Below is a small trained network, with its code and all its weights. Each question gives an input and a class and asks what happens when units are switched off, that is, made to give their printed mean instead of their output.

import numpy as np


def w(rows, s, z=0):
    codes = np.array(rows[::2]) - 128.0
    scale = np.full(codes.shape[1], s)
    scale[-1] = z or s
    return codes * scale


def norm(h):
    return h / np.sqrt((h * h).mean(-1, keepdims=True) + 1e-5)


def f(y):
    return np.maximum(y, 0)


def log_softmax(a):
    a = a - a.max(-1, keepdims=True)
    return a - np.log(np.exp(a).sum(-1, keepdims=True))


def net(x, mask):
    res = np.array(x, float).reshape(1, 8) / 4 @ E
    u = 0
    for l in range(4):
        y = f(norm(res) @ A[l][:, :-1].T + A[l][:, -1])
        res = res + np.where(mask[u : u + 9], y, B[l][:, -1]) @ B[l][:, :-1]
        u += 9
    return log_softmax(norm(res)[-1] @ U[:, :-1].T + U[:, -1])


A, B = {}, {}
E = w([
[105,200,133,121,53,129,120,31,38,146],'x0',
[128,128,128,126,124,126,130,130,130,130],'x1',
[129,128,128,127,126,126,128,128,128,127],'x2',
[129,129,126,128,127,128,130,128,131,131],'x3',
[129,122,122,230,136,97,215,105,114,173],'x4',
[121,125,128,127,129,125,130,128,126,123],'x5',
[130,127,124,126,126,128,129,125,132,132],'x6',
[185,1,126,138,55,159,104,89,86,114],'x7',
],0.0077)
A[0] = w([
[128,90,107,105,134,153,102,180,149,117,80],'0.n1',
[116,129,123,132,167,153,139,184,196,114,84],'0.n2',
[141,150,132,104,124,133,111,129,130,115,79],'0.n3',
[165,23,98,132,131,134,121,160,135,112,57],'0.n4',
[119,115,126,255,136,112,217,113,124,185,168],'0.n5',
[154,60,147,148,65,178,117,78,102,117,4],'0.n6',
[119,140,149,149,207,135,158,216,231,117,174],'0.n7',
[117,148,126,112,113,112,129,121,103,126,25],'0.n8',
[176,22,119,135,142,121,123,166,144,109,111],'0.n9',
],0.0061,0.0029)
B[0] = w([
[163,118,162,111,171,98,111,105,178,81,166],'0.n1',
[143,96,99,111,99,83,115,99,54,148,189],'0.n2',
[128,116,122,168,143,133,136,167,137,159,145],'0.n3',
[79,165,199,138,140,189,139,82,202,82,189],'0.n4',
[139,137,128,246,145,124,219,117,146,95,245],'0.n5',
[182,89,72,101,161,16,134,172,98,155,199],'0.n6',
[192,81,61,102,86,53,117,124,1,165,254],'0.n7',
[132,114,105,150,180,141,141,172,144,182,138],'0.n8',
[35,141,201,157,104,231,113,143,213,117,203],'0.n9',
],0.0054,0.0066)
A[1] = w([
[111,156,124,113,145,125,133,142,141,128,72],'1.n1',
[70,181,139,60,143,158,98,145,136,131,71],'1.n2',
[134,96,136,137,75,173,118,68,86,132,92],'1.n3',
[69,174,144,87,127,157,119,126,132,152,4],'1.n4',
[99,137,154,131,145,138,126,115,143,130,113],'1.n5',
[107,253,125,126,129,134,133,110,113,113,125],'1.n6',
[137,120,114,121,180,104,131,179,169,135,107],'1.n7',
[117,144,124,80,119,120,114,128,110,151,84],'1.n8',
[117,175,134,159,141,136,182,101,145,128,56],'1.n9',
],0.0078,0.0043)
B[1] = w([
[143,122,108,132,109,126,124,137,87,145,142],'1.n1',
[216,20,86,189,85,207,106,142,76,177,209],'1.n2',
[133,160,77,102,254,41,147,204,125,136,217],'1.n3',
[237,35,92,191,100,177,113,153,53,192,165],'1.n4',
[145,105,112,115,150,90,140,150,103,120,146],'1.n5',
[71,121,197,193,62,216,82,82,232,142,253],'1.n6',
[127,141,131,113,39,106,142,47,54,134,178],'1.n7',
[149,85,102,125,130,167,80,184,123,138,190],'1.n8',
[76,153,153,6,172,120,110,126,161,86,189],'1.n9',
],0.0053,0.0045)
A[2] = w([
[153,99,144,2,105,121,68,147,130,107,175],'2.n1',
[180,110,89,118,98,106,124,133,49,123,102],'2.n2',
[125,102,96,142,176,92,166,145,118,164,82],'2.n3',
[105,108,147,65,111,203,88,150,170,105,98],'2.n4',
[123,144,94,129,176,105,156,198,148,161,59],'2.n5',
[137,147,110,43,131,82,87,143,83,122,3],'2.n6',
[150,145,102,168,143,99,184,129,103,152,154],'2.n7',
[148,136,96,19,130,89,82,157,56,128,30],'2.n8',
[128,142,114,39,94,129,43,123,78,178,155],'2.n9',
],0.0068,0.0031)
B[2] = w([
[67,201,137,63,188,122,118,107,192,126,250],'2.n1',
[110,169,102,121,153,90,178,134,125,127,231],'2.n2',
[163,135,141,120,86,139,71,124,102,126,188],'2.n3',
[198,174,158,103,98,109,84,88,43,87,198],'2.n4',
[170,113,121,111,111,102,78,95,94,105,151],'2.n5',
[78,118,90,132,168,139,194,156,162,179,193],'2.n6',
[120,147,152,38,87,116,2,121,127,96,220],'2.n7',
[47,146,75,128,184,142,225,161,175,189,232],'2.n8',
[127,44,92,156,154,160,166,177,183,187,254],'2.n9',
],0.0075,0.0065)
A[3] = w([
[114,137,123,119,131,156,108,129,138,133,59],'3.n1',
[134,106,140,171,131,160,176,146,145,110,5],'3.n2',
[136,121,121,117,123,131,124,136,112,137,86],'3.n3',
[123,125,136,128,120,124,137,116,106,118,60],'3.n4',
[122,146,137,160,110,136,161,105,89,127,62],'3.n5',
[130,96,142,164,122,139,165,147,147,108,34],'3.n6',
[127,144,112,106,129,167,85,136,138,145,70],'3.n7',
[160,122,103,135,117,84,133,129,11,125,50],'3.n8',
[128,127,130,144,112,170,116,130,111,134,84],'3.n9',
],0.011,0.0028)
B[3] = w([
[140,104,137,171,121,115,156,134,111,112,160],'3.n1',
[123,113,69,130,92,179,71,150,84,255,162],'3.n2',
[110,155,123,141,123,135,137,109,129,128,143],'3.n3',
[114,136,83,88,141,143,113,165,137,151,140],'3.n4',
[105,136,128,30,185,118,143,173,160,112,176],'3.n5',
[158,141,90,151,81,198,90,160,60,210,164],'3.n6',
[175,72,144,209,97,142,187,138,73,110,193],'3.n7',
[219,126,124,98,55,32,78,120,3,6,255],'3.n8',
[177,55,102,186,122,102,171,173,102,123,166],'3.n9',
],0.0059,0.0055)
U = w([
[76,120,54,61,204,117,179,177,167,176,163],'0',
[162,77,135,213,72,228,113,142,111,175,200],'1',
[184,143,109,130,80,23,121,121,33,65,182],'2',
[36,245,201,167,108,124,165,68,174,103,37],'3',
[152,103,234,62,147,186,72,114,190,21,2],'4',
],0.011,0.0021)

Each question gives the input, the list of numbers given to net, and the class t.
The units are the neurons (one row each of A and B). Each row of codes is followed by its name. A weight is (code - 128) times the scale printed after its matrix; where a second scale follows, it is the last column's (A, B and U).
mask holds one flag per neuron, layer by layer. A switched-off neuron (its flag False) gives its mean, the last column of its row in B, instead of its output. The means were averaged over made-up inputs and are rounded, as every weight is.
A unit's drop is (log p(t) with every unit on - log p(t) with that unit switched off) / (log p(t) with every unit on - log p(t) with every unit switched off).
The circuit of an input: a set's keep is (log p(t) with only the set's units on - log p(t) with every unit switched off) / (log p(t) with every unit on - log p(t) with every unit switched off). Starting from the 12 units with the biggest drops (on a tie, the unit counted first), units are removed one at a time, each time the one whose removal leaves the highest keep (on an exact tie, the one counted first), for as long as the keep stays at least 0.8.
circuit, biggest first: the units of the circuit, biggest drop first
most important unit: the unit with the biggest drop
k most important neurons: the k neurons with the biggest drops, biggest first
top k neurons in layer l: the k neurons of layer l with the biggest drops, biggest first
drop when u is switched off: that unit's drop, to one decimal
input [8,3,-6,2,1,5,-2,-2], class 3: circuit, biggest first => [1.n6]
input [6,7,-7,5,-8,-5,-1,1], class 0: 3 most important neurons => [0.n9; 1.n3; 0.n4]
input [-8,-5,-4,5,-5,4,8,1], class 4: circuit, biggest first => [0.n9; 2.n4]
input [1,3,6,8,-3,3,2,-5], class 1: circuit, biggest first => [1.n6; 1.n2]
input [0,4,7,-5,7,7,1,-6], class 2: 4 most important neurons => [0.n7; 0.n9; 2.n1; 0.n4]
input [-6,-8,-7,-7,2,0,6,1], class 1: 2 most important neurons => [0.n9; 0.n4]
input [3,7,4,-1,-1,5,1,-1], class 1: 2 most important neurons => [0.n7; 0.n5]
input [5,8,-4,0,-1,-2,0,-1], class 1: top 2 neurons in layer 0 => [0.n5; 0.n7]
input [1,-7,-2,3,6,2,8,-5], class 3: 3 most important neurons => [0.n6; 1.n6; 2.n4]
input [8,-5,4,3,0,5,-2,-2], class 1: 2 most important neurons => [0.n5; 1.n6]
input [7,0,-1,1,4,-6,-7,0], class 3: 2 most important neurons => [0.n7; 1.n6]
input [0,-1,-7,4,0,3,-4,4], class 4: 2 most important neurons => [0.n5; 0.n7]
input [-6,-6,8,-7,0,8,6,5], class 4: top 2 neurons in layer 2 => [2.n9; 2.n4]
input [-8,4,6,2,-4,8,7,3], class 4: most important unit => 0.n9
input [3,8,-4,1,-7,-4,-5,1], class 0: 3 most important neurons => [0.n9; 0.n4; 2.n1]
input [1,6,-2,6,6,-8,8,-3], class 3: top 2 neurons in layer 1 => [1.n9; 1.n3]
input [-4,1,5,-7,6,2,-1,0], class 2: 3 most important neurons => [0.n7; 1.n6; 2.n9]
input [-1,1,-8,1,-6,8,5,7], class 4: 2 most important neurons => [0.n7; 0.n9]
input [-4,3,8,-3,1,1,6,-7], class 2: drop when 3.n8 is switched off => 0.1
input [6,-3,-8,-4,-1,1,-2,7], class 0: drop when 0.n5 is switched off => 0.3
input [-7,7,-8,-3,-1,5,8,6], class 4: drop when 0.n5 is switched off => 0.3
input [-3,8,-1,6,-1,8,5,7], class 4: most important unit => 0.n5
